Below are the code and all the weights of a small trained network. Each question names an input and a class and asks about switching units off, where a switched-off unit gives its printed mean instead of its output.

import numpy as np


def w(rows, s, z=0):
    codes = np.array(rows[::2]) - 128.0
    scale = np.full(codes.shape[1], s)
    scale[-1] = z or s
    return codes * scale


def f(y):
    return y / 2 * (1 + np.tanh(0.7978845608 * (y + 0.044715 * y**3)))


def log_softmax(a):
    a = a - a.max(-1, keepdims=True)
    return a - np.log(np.exp(a).sum(-1, keepdims=True))


def net(x, mask):
    res = np.array(x, float).reshape(1, 6) / 4 @ E
    y = f(res @ A[0][:, :-1].T + A[0][:, -1])
    res = res + np.where(mask, y, B[0][:, -1]) @ B[0][:, :-1]
    return log_softmax(res[-1] @ U[:, :-1].T + U[:, -1])


A, B = {}, {}
E = w([
[50,182,185,23,163,228,91,108,173],'x0',
[85,129,128,97,12,46,159,123,18],'x1',
[54,147,145,152,192,232,215,222,93],'x2',
[110,76,147,92,13,229,89,134,199],'x3',
[162,53,202,152,94,93,212,175,254],'x4',
[128,16,89,144,64,18,85,135,62],'x5',
],0.0058)
A[0] = w([
[86,112,46,98,76,69,70,73,7,186],'n0',
[79,102,171,108,196,148,232,253,105,142],'n1',
[109,137,196,110,180,199,170,179,224,203],'n2',
[134,113,173,16,11,100,103,129,214,245],'n3',
[184,63,11,206,97,91,155,150,63,171],'n4',
[95,213,99,52,191,218,26,43,135,129],'n5',
[53,91,90,104,109,129,100,137,100,156],'n6',
[183,187,79,181,213,104,133,100,144,254],'n7',
[131,129,144,146,173,220,139,100,166,246],'n8',
],0.0061,0.0029)
B[0] = w([
[217,98,36,169,152,143,61,185,92,223],'n0',
[100,184,127,145,184,193,166,181,34,214],'n1',
[201,99,77,171,141,118,127,197,60,255],'n2',
[177,13,141,117,120,88,69,146,166,240],'n3',
[170,160,86,195,170,142,113,170,109,205],'n4',
[157,124,2,227,184,120,6,228,60,242],'n5',
[160,114,95,137,155,129,108,156,135,158],'n6',
[165,51,70,182,119,157,102,122,167,195],'n7',
[163,114,97,158,115,138,45,136,92,220],'n8',
],0.0072,0.0071)
U = w([
[197,93,48,193,156,125,109,178,97,202],'0',
[142,75,194,93,99,96,143,32,195,104],'1',
[2,231,172,113,152,145,209,120,62,4],'2',
],0.0078,0.0025)

Each question gives the input, the list of numbers given to net, and the class t.
The units are the neurons (one row each of A and B). Each row of codes is followed by its name. A weight is (code - 128) times the scale printed after its matrix; where a second scale follows, it is the last column's (A, B and U).
mask holds one flag per neuron, in row order. A switched-off neuron (its flag False) gives its mean, the last column of its row in B, instead of its output. The means were averaged over made-up inputs and are rounded, as every weight is.
A unit's drop is (log p(t) with every unit on - log p(t) with that unit switched off) / (log p(t) with every unit on - log p(t) with every unit switched off).
The circuit of an input: a set's keep is (log p(t) with only the set's units on - log p(t) with every unit switched off) / (log p(t) with every unit on - log p(t) with every unit switched off). Starting from all 9 units, units are removed one at a time, each time the one whose removal leaves the highest keep (on an exact tie, the one counted first), for as long as the keep stays at least 0.8.
units of the circuit, in order: the units of the circuit, biggest drop first
k most important neurons: the k neurons with the biggest drops, biggest first
drop when u is switched off: that unit's drop, to one decimal
input [5,6,-4,7,6,7], class 1: units of the circuit, in order	(n5, n2)
input [-2,4,-2,-6,5,-3], class 1: 3 most important neurons	(n5, n2, n0)
input [-2,5,-3,8,8,-7], class 1: units of the circuit, in order	(n5, n0)
input [8,6,7,-1,6,-4], class 2: 4 most important neurons	(n1, n0, n5, n7)
input [-4,1,5,-3,0,-2], class 2: 3 most important neurons	(n5, n0, n3)
input [-3,0,6,2,1,-5], class 2: drop when n0 is switched off	0.3
input [7,1,2,1,3,6], class 1: drop when n5 is switched off	0.4
input [2,8,-6,-4,8,-7], class 1: drop when n8 is switched off	0.0
input [-2,8,-8,8,4,-4], class 1: drop when n5 is switched off	0.1
input [-7,0,8,1,-1,-5], class 2: 2 most important neurons	(n5, n0)
